Below are the code and all the weights of a small trained network. Each question names an input and a target symbol and asks about switching units off, where a switched-off unit gives its printed mean instead of its output.

import numpy as np


def w(rows, s, z=0):
    codes = np.array(rows[::2]) - 128.0
    scale = np.full(codes.shape[1], s)
    scale[-1] = z or s
    return codes * scale


def norm(h):
    return h / np.sqrt((h * h).mean(-1, keepdims=True) + 1e-5)


def f(y):
    return y / 2 * (1 + np.tanh(0.7978845608 * (y + 0.044715 * y**3)))


def softmax(a):
    e = np.exp(a - a.max(-1, keepdims=True))
    return e / e.sum(-1, keepdims=True)


def log_softmax(a):
    a = a - a.max(-1, keepdims=True)
    return a - np.log(np.exp(a).sum(-1, keepdims=True))


def net(x, mask):
    ids = ['ΓΔΠΨαβεζηθλμξσφ'.index(c) for c in x.split()]
    T = len(ids)
    res = E[ids] + P[:T]
    u = 0
    for l in range(2):
        q, k, v = (norm(res) @ M[l].T for M in (Q, K, V))
        z = softmax(np.where(np.tri(T) > 0, q @ k.T / 3**0.5, -1e9)) @ v
        res = res + np.where(mask[u], z, O[l][:, -1]) @ O[l][:, :-1]
        u += 1
        y = f(norm(res) @ A[l][:, :-1].T + A[l][:, -1])
        res = res + np.where(mask[u : u + 16], y, B[l][:, -1]) @ B[l][:, :-1]
        u += 16
    return log_softmax(norm(res)[-1] @ U[:, :-1].T + U[:, -1])


Q, K, V, O, A, B = {}, {}, {}, {}, {}, {}
E = w([
[129,32,130,55,104,145,111,85],'Γ',
[97,103,70,123,47,181,145,110],'Δ',
[123,177,137,179,212,90,145,191],'Π',
[103,125,100,126,116,93,146,156],'Ψ',
[137,145,111,162,226,58,134,113],'α',
[156,121,144,48,213,114,89,184],'β',
[251,41,59,82,147,204,131,137],'ε',
[44,52,167,156,72,171,70,148],'ζ',
[114,56,206,145,157,98,72,192],'η',
[113,75,91,88,102,131,141,160],'θ',
[120,37,89,42,131,153,122,92],'λ',
[114,114,134,85,217,142,96,209],'μ',
[143,52,130,139,71,172,162,107],'ξ',
[42,131,129,147,117,61,141,98],'σ',
[96,61,110,101,58,168,132,100],'φ',
],0.013)
P = w([
[99,193,196,75,155,206,182,94],'0',
[2,107,93,145,156,102,149,109],'1',
[181,206,122,67,47,109,204,64],'2',
[151,97,157,204,151,213,248,175],'3',
[98,54,81,171,113,76,112,106],'4',
[202,198,112,70,47,86,202,61],'5',
[173,85,159,197,180,188,232,146],'6',
[142,69,86,197,121,55,75,89],'7',
[194,228,83,35,53,98,221,59],'8',
],0.0088)
Q[0] = w([
[147,163,166,66,102,159,169,135],'L0H1',
[75,12,106,144,180,104,137,123],'L0H1',
[146,157,78,52,72,62,69,107],'L0H1',
],0.011)
K[0] = w([
[51,109,188,116,129,184,125,128],'L0H1',
[217,74,63,201,125,98,2,107],'L0H1',
[171,203,220,86,155,215,186,87],'L0H1',
],0.0079)
V[0] = w([
[160,27,109,129,141,253,178,254],'L0H1',
[140,158,88,169,167,150,67,83],'L0H1',
[139,123,51,121,150,178,148,136],'L0H1',
],0.0048)
O[0] = w([
[141,227,127,202,141,227,78,116,220],'L0H1',
[3,31,58,137,144,187,148,71,7],'L0H1',
[139,133,30,114,150,187,107,50,132],'L0H1',
],0.0067,0.0017)
A[0] = w([
[102,159,140,126,120,88,151,195,38],'L0N1',
[233,149,135,88,127,222,193,145,206],'L0N2',
[70,152,77,153,83,134,119,94,140],'L0N3',
[138,118,93,169,89,128,254,115,93],'L0N4',
[91,156,105,110,188,110,129,54,89],'L0N5',
[55,156,65,197,77,57,104,197,35],'L0N6',
[120,99,146,123,157,126,39,8,8],'L0N7',
[118,86,101,229,132,126,86,128,3],'L0N8',
[156,189,140,104,165,102,156,207,86],'L0N9',
[100,48,121,136,142,100,107,116,93],'L0N10',
[116,112,121,184,171,95,86,152,59],'L0N11',
[118,169,69,139,184,100,43,134,140],'L0N12',
[215,113,159,142,171,122,158,144,15],'L0N13',
[131,104,75,105,167,139,30,148,8],'L0N14',
[135,150,78,83,176,120,187,178,110],'L0N15',
[71,86,165,100,99,191,74,151,45],'L0N16',
],0.0079,0.0025)
B[0] = w([
[193,164,114,108,103,215,61,135,135],'L0N1',
[102,196,114,161,160,51,111,155,254],'L0N2',
[150,77,111,112,147,112,94,157,166],'L0N3',
[141,82,118,83,207,138,105,128,201],'L0N4',
[174,132,117,136,120,152,100,175,145],'L0N5',
[161,173,97,164,126,173,109,254,164],'L0N6',
[140,107,112,125,149,125,54,178,145],'L0N7',
[99,108,86,157,131,99,146,101,150],'L0N8',
[100,68,65,110,90,143,120,102,157],'L0N9',
[102,161,115,145,166,69,142,152,173],'L0N10',
[145,160,125,149,87,82,101,138,140],'L0N11',
[206,128,135,164,84,140,114,117,143],'L0N12',
[46,86,119,131,133,142,122,110,141],'L0N13',
[184,101,97,113,122,110,104,132,132],'L0N14',
[165,52,181,131,75,157,145,66,158],'L0N15',
[69,117,120,121,88,95,125,145,153],'L0N16',
],0.0074,0.0063)
Q[1] = w([
[122,23,159,204,255,143,98,199],'L1H1',
[149,94,71,112,99,99,136,191],'L1H1',
[137,88,220,165,221,223,196,143],'L1H1',
],0.0083)
K[1] = w([
[180,14,70,248,58,2,69,140],'L1H1',
[96,132,165,151,84,108,99,106],'L1H1',
[134,106,16,128,95,101,100,162],'L1H1',
],0.0088)
V[1] = w([
[80,152,29,120,13,160,201,123],'L1H1',
[184,143,112,183,254,196,241,109],'L1H1',
[189,168,30,15,154,100,148,119],'L1H1',
],0.0077)
O[1] = w([
[108,155,83,88,115,25,48,93,78],'L1H1',
[36,82,127,162,198,143,135,122,1],'L1H1',
[104,151,38,54,117,120,149,249,82],'L1H1',
],0.012,0.0041)
A[1] = w([
[95,124,141,138,160,79,89,80,145],'L1N1',
[152,202,93,99,86,118,127,126,255],'L1N2',
[147,99,138,124,182,52,140,144,213],'L1N3',
[78,97,151,110,112,90,111,152,76],'L1N4',
[210,168,184,195,66,105,100,66,139],'L1N5',
[129,200,226,118,118,185,244,142,50],'L1N6',
[175,84,221,67,82,108,158,143,123],'L1N7',
[124,57,100,203,150,123,151,160,221],'L1N8',
[120,176,66,153,88,72,40,127,145],'L1N9',
[159,167,158,125,115,89,28,60,44],'L1N10',
[114,92,66,86,184,183,110,69,171],'L1N11',
[156,177,226,129,129,161,153,42,23],'L1N12',
[131,127,122,153,135,205,75,64,192],'L1N13',
[65,226,145,199,171,130,110,169,150],'L1N14',
[103,65,113,57,72,118,137,109,71],'L1N15',
[136,225,133,112,150,156,171,198,46],'L1N16',
],0.011,0.0045)
B[1] = w([
[135,169,140,140,123,164,159,154,157],'L1N1',
[130,71,188,169,138,109,137,120,235],'L1N2',
[96,158,125,126,60,117,133,106,202],'L1N3',
[202,173,109,144,133,128,132,112,134],'L1N4',
[101,91,154,56,130,146,68,148,255],'L1N5',
[178,152,27,126,162,178,120,88,186],'L1N6',
[145,78,106,132,131,113,179,73,217],'L1N7',
[114,173,131,45,139,119,97,110,220],'L1N8',
[110,170,132,133,153,210,171,98,215],'L1N9',
[111,107,56,144,65,160,67,116,182],'L1N10',
[142,67,142,186,125,128,92,142,164],'L1N11',
[100,130,153,137,179,73,188,249,173],'L1N12',
[176,171,150,109,162,82,109,135,169],'L1N13',
[199,76,122,176,88,71,111,120,175],'L1N14',
[89,155,112,150,168,65,130,133,154],'L1N15',
[96,131,164,158,60,123,138,151,167],'L1N16',
],0.012,0.0089)
U = w([
[218,67,136,130,54,175,198,122,4],'Γ',
[29,176,51,203,129,144,148,53,19],'Δ',
[42,140,206,144,217,118,130,54,209],'Π',
[94,181,58,32,115,35,109,154,226],'Ψ',
[15,69,81,87,200,186,181,123,178],'α',
[103,159,72,95,124,226,208,187,186],'β',
[77,29,41,196,136,71,110,202,79],'ε',
[122,56,215,79,101,65,73,165,60],'ζ',
[166,181,208,55,204,173,179,157,237],'η',
[125,193,185,229,51,100,171,99,112],'θ',
[76,121,134,140,66,104,179,251,187],'λ',
[202,135,30,168,184,170,75,106,194],'μ',
[185,160,162,196,164,6,113,150,5],'ξ',
[112,72,96,112,130,38,206,37,116],'σ',
[98,113,137,122,42,191,73,42,93],'φ',
],0.011,0.0019)

Each question gives the input, a string of symbols that net reads in full, and the target symbol t.
The units are the heads (3 rows each of Q, K, V and O) and the neurons (one row each of A and B). Each row of codes is followed by its name. A weight is (code - 128) times the scale printed after its matrix; where a second scale follows, it is the last column's (O, A, B and U).
mask holds one flag per unit, layer by layer, with each layer's heads first. A switched-off unit (its flag False) gives its mean, the last column of its rows in O or B, instead of its output. The means were averaged over made-up inputs and are rounded, as every weight is.
A unit's drop is (log p(t) with every unit on - log p(t) with that unit switched off) / (log p(t) with every unit on - log p(t) with every unit switched off).
The circuit of an input: a set's keep is (log p(t) with only the set's units on - log p(t) with every unit switched off) / (log p(t) with every unit on - log p(t) with every unit switched off). Starting from the 12 units with the biggest drops (on a tie, the unit counted first), units are removed one at a time, each time the one whose removal leaves the highest keep (on an exact tie, the one counted first), for as long as the keep stays at least 0.8.
units of the circuit, in order: the units of the circuit, biggest drop first
most important unit: the unit with the biggest drop
k most important neurons: the k neurons with the biggest drops, biggest first
k most important neurons of layer l: the k neurons of layer l with the biggest drops, biggest first
input Γ σ ε σ β Γ σ β, target μ: units of the circuit, in order -> L1H1, L1N2
input λ Π σ Ψ φ φ φ, target φ: units of the circuit, in order -> L1H1, L1N10, L1N9
input σ μ α, target σ: most important unit -> L0H1
input μ β μ μ λ, target ε: 3 most important neurons -> L1N11, L0N2, L1N5
input η ε ζ Π, target ε: units of the circuit, in order -> L1H1, L1N14
input μ ε μ Δ ε η, target μ: units of the circuit, in order -> L1H1, L1N6
input ζ ξ φ σ Π Γ λ Γ ε, target ζ: units of the circuit, in order -> L1N5, L1N12, L1H1
input ξ Γ Ψ Π σ φ θ, target σ: units of the circuit, in order -> L0H1, L1N7
input σ α σ, target σ: units of the circuit, in order -> L0H1, L1N7
input Ψ ξ ζ β, target ξ: units of the circuit, in order -> L0N2, L1N14
input σ Γ μ μ μ ζ σ α σ, target σ: units of the circuit, in order -> L0H1, L1N7, L0N2
input α ε σ ξ Δ ξ Π, target Δ: 2 most important neurons -> L1N9, L0N9
input μ φ σ Π λ β φ φ, target Δ: 3 most important neurons -> L1N9, L0N9, L1N5
input α θ Ψ, target α: units of the circuit, in order -> L1H1
input η μ σ μ λ ξ ξ, target λ: 3 most important neurons of layer 0 -> L0N2, L0N4, L0N15
input Γ ζ φ, target Γ: 2 most important neurons of layer 1 -> L1N6, L1N2
input σ ζ ξ λ, target ζ: 3 most important neurons -> L1N12, L1N5, L1N10
input φ Π φ λ β φ η, target β: 2 most important neurons of layer 0 -> L0N6, L0N14
input ζ σ ζ Ψ Π Γ φ σ, target φ: 2 most important neurons of layer 1 -> L1N9, L1N5
input Π η Π ζ, target η: 2 most important neurons of layer 0 -> L0N11, L0N8
input θ Γ μ Γ ξ Γ φ ζ, target φ: units of the circuit, in order -> L1N9
input μ Ψ α ζ, target Ψ: 2 most important neurons -> L0N6, L1N8
input φ σ μ σ μ Π Δ, target μ: 3 most important neurons of layer 0 -> L0N12, L0N14, L0N4
input φ Ψ λ α η Π ξ σ, target ζ: 3 most important neurons -> L1N5, L0N2, L1N6
input Γ θ σ σ η Γ, target Γ: 3 most important neurons of layer 0 -> L0N7, L0N2, L0N9
input ξ α σ Π θ Ψ φ Ψ, target Ψ: 2 most important neurons -> L1N8, L0N2
